W: [121 144 119  90 115 129  79 121 157 114 149 122 136 100 151 105  72 211
 140 177 207  88 114 132 120 117 151  93 103 192 111 130 159 153 134 133
 144 149 152 114  85 140 139  92 119 115 132 102 100 164]
T: [121 144 118  90 115 129  79 121 158 114 149 122 136 101 152 103  72 211
 140 177 205  90 114 133 120 119 153  93 105 192 111 130 159 155 132 133
 144 149 153 114  85 140 139  92 120 115 132 103 100 164]
J: [119 144 123  90 115 127  78 124 153 112 149 121 140  98 147 112  72 209
 140 177 212  85 114 129 120 108 148  93 100 194 111 129 158 147 134 133
 144 151 151 114  85 140 139  93 113 116 132  98  99 164]
C: [121 144 118  90 115 129  79 121 159 114 148 122 135 102 152 103  72 212
 140 177 205  90 114 134 120 120 153  93 105 191 111 130 159 155 132 133
 144 149 153 114  85 140 139  92 120 115 132 103 101 163]
chg T: [121 144 118  90 115 129  79 121 158 114 149 122 136 101 152 103  72 211
 140 177 205  90 114 133 120 119 153  93 105 192 111 130 159 155 132 133
 144 149 153 115  85 140 139  92 120 115 132 103 100 164] : 40, [114]
chg C: [121 144 118  90 115 129  79 121 159 114 148 122 135 102 152 103  72 212
 140 177 205  90 114 134 120 120 153  93 105 191 111 130 159 155 132 133
 144 149 153 114  84 140 139  92 120 115 132 103 101 163] : 41, [85]
chg J: [119 144 123  90 115 127  78 124 153 112 149 121 140  98 147 112  72 209
 140 177 212  85 114 129 120 108 148  93 100 194 111 129 158 147 134 132
 144 151 151 114  85 140 139  93 113 116 132  98  99 164] : 36, [133]
chg J: [119 143 123  90 115 127  78 124 153 112 149 121 140  98 147 112  72 209
 140 177 212  85 114 129 120 108 148  93 100 194 111 129 158 147 134 133
 144 151 151 114  85 140 139  93 113 116 132  98  99 164] : 2, [144]
chg W: [121 144 119  90 115 129  79 121 157 114 149 122 135 100 151 105  72 211
 140 177 207  88 114 132 120 117 151  93 103 192 111 130 159 153 134 133
 144 149 152 114  85 140 139  92 119 115 132 102 100 164] : 13, [136]
chg J: [119 144 123  90 115 127  78 124 153 112 149 121 140  98 147 112  72 209
 140 177 212  85 114 130 120 108 148  93 100 194 111 129 158 147 134 133
 144 151 151 114  85 140 139  93 113 116 132  98  99 164] : 24, [129]
chg C: [121 144 118  90 115 129  79 121 159 115 148 122 135 102 152 103  72 212
 140 177 205  90 114 134 120 120 153  93 105 191 111 130 159 155 132 133
 144 149 153 114  85 140 139  92 120 115 132 103 101 163] : 10, [114]

Y: [190  98 157  65  94 166  59  45  92]
X: [205  83 165 126  90 165  97  46 101]
K: [198  92 163  85  92 168  73  41  95]
U: [202  90 165 100  92 168  78  42  95]
H: [207  78 169 138  88 168 105  48 100]
N: [204  84 166 114  88 167  89  43  97]
chg K: [198  92 163  85  92 168  72  41  95] : 7, [73]
chg U: [203  90 165 100  92 168  78  42  95] : 1, [202]
chg Y: [190  98 157  65  94 166  59  45  93] : 9, [92]
chg N: [204  84 165 114  88 167  89  43  97] : 3, [166]
chg X: [205  83 165 127  90 165  97  46 101] : 4, [126]
chg X: [205  83 165 126  89 165  97  46 101] : 5, [90]
chg U: [202  90 165 100  92 168  77  42  95] : 7, [78]

P: [116 130 130 151 128 123 125 125 126 135 123 127 127 138 155 127 125 130
 129 129 126 131 130 146 129 128 124 132 174 130 122 111 127 135 126 121
  77 128 130 159 129 133 159 128 135 127 152 141  84 140 123 124 109  87
 122 126 120 104 148 130 129]
L: [118 127 128 126 127 128 129 126 129 128 130 128 128 126 131 128 136 128
 131 127 128 128 128 118 128 124 124 118 108 128 130 136 127 133 128 126
 118 128 128 156 126 135  63 128 128 127 120 129 118 132 122 126 127 131
 125 127 127 118 124 132 127]
E: [118 127 128 126 127 128 129 126 129 128 130 128 128 126 131 128 136 128
 131 127 128 128 128 119 128 124 124 118 108 128 130 136 127 133 128 126
 118 128 128 156 126 135 104 128 128 127 120 129 118 132 124 126 127 131
 125 127 127 118 124 132 127]
chg P: [116 130 130 151 128 123 125 125 126 135 123 127 127 138 155 127 125 130
 129 129 126 131 130 146 129 128 124 132 174 130 122 111 127 135 126 121
  77 128 130 159 129 133 159 128 135 127 152 141  84 140 124 124 109  87
 122 126 120 104 148 130 129] : 51, [123]
chg L: [118 127 128 126 127 128 129 126 129 128 130 128 128 126 131 128 136 128
 131 127 128 128 128 118 128 124 124 118 108 128 130 136 127 133 128 126
 118 128 128 156 126 135  63 128 128 127 120 129 117 132 122 126 127 131
 125 127 127 118 124 132 127] : 49, [118]
chg L: [118 127 128 126 127 128 129 126 129 128 130 128 128 126 131 128 136 128
 131 127 128 128 128 118 128 124 124 118 108 128 130 136 127 133 128 126
 118 128 128 156 126 135  63 128 128 127 120 129 118 132 122 126 127 131
 125 126 127 118 124 132 127] : 56, [127]
chg E: [118 127 128 126 127 128 129 126 129 128 130 128 129 126 131 128 136 128
 131 127 128 128 128 119 128 124 124 118 108 128 130 136 127 133 128 126
 118 128 128 156 126 135 104 128 128 127 120 129 118 132 124 126 127 131
 125 127 127 118 124 132 127] : 13, [128]
chg L: [118 127 128 126 127 128 129 126 129 128 130 128 128 126 131 128 136 128
 131 127 128 128 128 118 128 124 124 118 107 128 130 136 127 133 128 126
 118 128 128 156 126 135  63 128 128 127 120 129 118 132 122 126 127 131
 125 127 127 118 124 132 127] : 29, [108]
chg E: [118 127 128 126 127 128 129 126 129 128 130 128 128 126 131 128 136 128
 131 127 128 128 128 119 128 124 124 118 108 129 130 136 127 133 128 126
 118 128 128 156 126 135 104 128 128 127 120 129 118 132 124 126 127 131
 125 127 127 118 124 132 127] : 30, [128]

D: [157  94  71 172  78 154  66 125 189 119 125 117 188  65 130 142  77 110
 141  81 103 188 122  91  90 128]
M: [ 97  55 142 145  81 147 151 109 121  70 105 128 150  94 119 113 148 133
 149 154 110 129 168 121 127 137]
A: [114 128 130 125  67 140 165 121  93 115  85 147 138  98 124 138 149 162
 129 164 122  98 138 136 146 131]
chg M: [ 97  55 142 145  81 147 151 109 121  70 105 128 150  94 119 113 148 133
 149 154 110 129 168 121 126 137] : 25, [127]
chg D: [157  94  71 172  78 154  66 125 189 119 125 117 188  65 130 142  77 110
 141  81 103 188 122  90  90 128] : 24, [91]
chg A: [114 128 130 125  67 140 165 121  93 114  85 147 138  98 124 138 149 162
 129 164 122  98 138 136 146 131] : 10, [115]

B: [138 133 140 140]
G: [114 122 113 114]
V: [104 140 133 146]
Q: [142 127  77  49]
Z: [ 88 159 148 175]
R: [127 159 165 181]
S: [ 78 133 109 125]
F: [142  80  77  49]
chg Z: [ 88 159 149 175] : 3, [148]
chg B: [138 134 140 140] : 2, [133]

Liri: [111  67 180 123]
Tuse: [169 183 158 171]
lotum: [111 127 180 123]
vozez: [112 148  46  96]
chg Liri: [111  68 180 123] : 2, [67]
chg vozez: [112 148  45  96] : 3, [46]
chg vozez: [113 148  46  96] : 1, [112]

faven: [ 81 153 130 128 173 176 176 128 148 102  91 144 113 134 138  61 148]
zufiv: [ 81 153 130 128 173 176 176 128 138 115 129 115 150 134 139  51 164]
nit: [ 81 153 130 128 173 176 176 128 138 115 129 115 150 127 124 191 119]
magav: [ 81 153 130 128 173 176 176 128 148 102  91 144 113 131 135  46 145]
romu: [128 161 151 166 109 157 156 148 141 110 101 141 114 130 133  73 138]
chg faven: [ 81 153 130 128 173 176 176 128 148 102  91 144 113 134 138  61 147] : 17, [148]
chg magav: [ 81 153 130 128 173 176 176 128 148 102  91 144 113 131 135  47 145] : 16, [46]
chg romu: [128 161 152 166 109 157 156 148 141 110 101 141 114 130 133  73 138] : 3, [151]
chg romu: [128 161 151 166 109 157 156 148 141 110 101 141 114 130 134  73 138] : 15, [133]
chg nit: [ 81 153 130 128 173 176 176 128 138 115 129 115 150 127 125 191 119] : 15, [124]

fafa: [102 152 117 153 148 134 122 117 140 139 115 137 154 182 154 107 118 111
 153 116 142 122 126 145  80 144 147 165 142 136 178 128 145 134 145 131
 136 153 127 129 123 123 133 111 166 139 149 116 111 138]
tir: [118 108 116 115 150 161 136 138 130 133 120 125 108 106 145 106 101  87
 168 102  84 103 128 133 136 152 114  95 126 134  86 139 143 123 152 140
 177 108 110 139 195 124  92 142 113 136 142 170 124 122]
Givuz: [113 155 119 124 153 125 104 136 119 141 124 152 168 144 165 119 143 134
 165 130 118 125 146 159 124 155 159 141 126 126 173 128  96 139 130 121
 130 146  85 134 142 106 110 117 163 124 138 110 126 131]
mefon: [ 95  95 158  74 117 138  91 123 117  84 134 118 148 133 116 132 101 166
 127 144 176 158 167 132 113 149 150 153 122  85 162 138 124 157 125 124
 130 150 118 123 132 118 131 114 119 111 174 137 105 142]
bedod: [ 99 165 130 136 155 128  93 146  96 103  94 100 155 175 175 140 119 118
 172 119 142  97 130 148 154 134 147 134 140 121 151  99 141 122  75 131
 149 135 140 133 148 127 111  98 107 122 117 146 129 118]
nav: [117 135 126  98 143 125 165 132 153 125 138 138 129 120 139 128 155 119
 146  98 158 127 106  85 154  93  90 109 101 105 130 102 172 108 157  83
 106 111 157  97  66  67 125 166 138 116 129 102  95  69]
duta: [117 185 111 135 117 122 107 135 106 139 112 126 120 125 147  98 160 155
 124  83 127  90 150 158 163 106 142 142 138 113 172  83 129 139 143 120
 102 153 116  85 128 114 125 114 150 121 171 152  85 171]
vaz: [140 116  71 156 134 132 118 146 131 166 144 115 174 119 116 115 135 124
  98 123 146 107 181 113  74 169 145 129 110 127 110 145 154 142 169 108
 134 128  73 143 119  91 148 161 148 163 146  98 122 109]
dap: [112 103 106  88 172 144 112 177 118 152 104 117 140 119 130 157 104 112
 134 154 109 122 133 121  75 156 141 146 138 121 140 125 148 159 125 131
 185 109 150 158 179 180 116 147 133 170 135 146 102 142]
Zud: [133 140  96 107 147 159 130 124 157 116 126 148 156  89 130 139 146  76
 134 110 123 128 123 150 109 122 138 123 128 133 131 146 159 129 142  95
  96  98 137 146  91  72 176 124 126 126 159 164 145  87]
chg nav: [117 135 126  98 143 125 165 132 153 125 138 138 129 120 139 128 155 119
 146  98 158 127 106  85 154  93  90 109 101 105 130 102 172 108 157  83
 105 111 157  97  66  67 125 166 138 116 129 102  95  69] : 37, [106]
chg duta: [117 185 111 135 117 122 107 135 106 139 112 126 120 125 147  98 160 155
 124  83 127  90 150 158 163 106 142 142 138 112 172  83 129 139 143 120
 102 153 116  85 128 114 125 114 150 121 171 152  85 171] : 30, [113]
chg bedod: [ 99 165 130 136 155 128  93 146  96 103  94 100 155 175 175 140 119 118
 172 119 142  97 130 148 154 134 147 134 140 121 151  99 141 122  75 131
 149 135 140 133 148 127 111  98 107 122 117 146 129 117] : 50, [118]
chg bedod: [ 99 165 130 136 155 128  93 146  96 103  94 100 155 175 175 140 119 118
 172 119 142  97 130 148 154 134 147 134 140 121 151  99 141 122  75 131
 149 135 140 132 148 127 111  98 107 122 117 146 129 118] : 40, [133]

